24  32  2  -21  -27
-25  -57  23  21  11
46  25  -1  18  43
-36  -22  -2  -42  -48
|
32  2
-57  23

31  -24  -49  -37  44
-29  8  -15  -3  -25
-34  -14  -13  18  0
49  3  15  33  -40
-3  2  -1  4  3
|
-24  -49
8  -15

37  47  -43
-37  -3  -18
-23  -14  38
|
47  -43
-3  -18

-31  32  -24  -16  -6
-1  4  1  -2  0
-31  32  -24  -16  -6
-16  -53  -20  26  -25
|
32  -24
4  1

7  -4  -1  2  -49
16  -5  4  -2  -9
17  -35  -10  8  9
|
-4  -1
-5  4

-43  8  -2
-9  36  4
26  -10  -10
20  -35  -3
14  33  -44
|
8  -2
36  4

22  18  -11  -49  -1
17  15  -3  -59  11
|
18  -11
15  -3

26  37  -38  8
-7  -39  29  2
-33  -52  55  9
1  26  -13  19
41  -28  -4  35
|
37  -38
-39  29

26  -17  16  -1
-48  30  -57  27
|
-17  16
30  -57
---
-6  7  17  2  -11  49  27  -23  0  1  -23  12  -19  30  0  -14
-16  -15  -7  3  30  -10  -3  4  -15  -8  -20  -6  11  -1  -3  -16
10  23  -17  -2  -46  8  9  -16  -14  -7  18  9  29  -17  -5  6
5  -13  -49  -4  5  2  32  25  0  1  -4  23  -21  -30  4  -29
18  -4  4  -4  23  37  -5  -21  -21  -16  -17  -5  11  -28  -11  31
|
5  -13  -49  -4  5  2  32  25  0  1  -4  23  -21  -30  4  -29
10  23  -17  -2  -46  8  9  -16  -14  -7  18  9  29  -17  -5  6
-16  -15  -7  3  30  -10  -3  4  -15  -8  -20  -6  11  -1  -3  -16
18  -4  4  -4  23  37  -5  -21  -21  -16  -17  -5  11  -28  -11  31
-6  7  17  2  -11  49  27  -23  0  1  -23  12  -19  30  0  -14

22  -2  -13  2  20  0  -45  -6  4  10  -12
-20  -3  -2  4  15  8  -12  -15  -3  -1  9
-18  -3  11  3  -18  -3  43  -2  -4  6  13
14  -2  -4  4  -1  -10  17  4  -2  2  7
7  -4  4  5  -14  -4  37  -6  -3  13  3
|
22  -2  -13  2  20  0  -45  -6  4  10  -12
14  -2  -4  4  -1  -10  17  4  -2  2  7
-20  -3  -2  4  15  8  -12  -15  -3  -1  9
7  -4  4  5  -14  -4  37  -6  -3  13  3
-18  -3  11  3  -18  -3  43  -2  -4  6  13

-2  39  -3  -16
32  27  34  29
-20  -4  33  -7
-9  25  -28  18
-33  -5  26  -32
2  -41  21  -13
-27  32  12  14
21  1  -43  -24
-34  40  2  30
-13  -12  35  -10
|
21  1  -43  -24
-9  25  -28  18
-2  39  -3  -16
-34  40  2  30
-27  32  12  14
2  -41  21  -13
-33  -5  26  -32
-20  -4  33  -7
32  27  34  29
-13  -12  35  -10

12  -5  22  10  21  0  18  -24  -47  -6
-26  4  7  0  25  8  20  -2  18  -53
-8  11  -4  18  12  19  3  15  -14  -52
-3  21  -32  -43  -4  12  -6  25  8  23
19  3  15  -14  -52  -9  11  -4  18  12
|
-3  21  -32  -43  -4  12  -6  25  8  23
-8  11  -4  18  12  19  3  15  -14  -52
-26  4  7  0  25  8  20  -2  18  -53
19  3  15  -14  -52  -9  11  -4  18  12
12  -5  22  10  21  0  18  -24  -47  -6

1  0  2  1  -5  -1  -2
5  -7  -6  25  48  -47  -1
|
5  -7  -6  25  48  -47  -1
1  0  2  1  -5  -1  -2

-39  -24  6  3
-26  -29  -6  -21
-55  -44  -26  -16
-33  -30  -3  -14
|
-55  -44  -26  -16
-26  -29  -6  -21
-33  -30  -3  -14
-39  -24  6  3
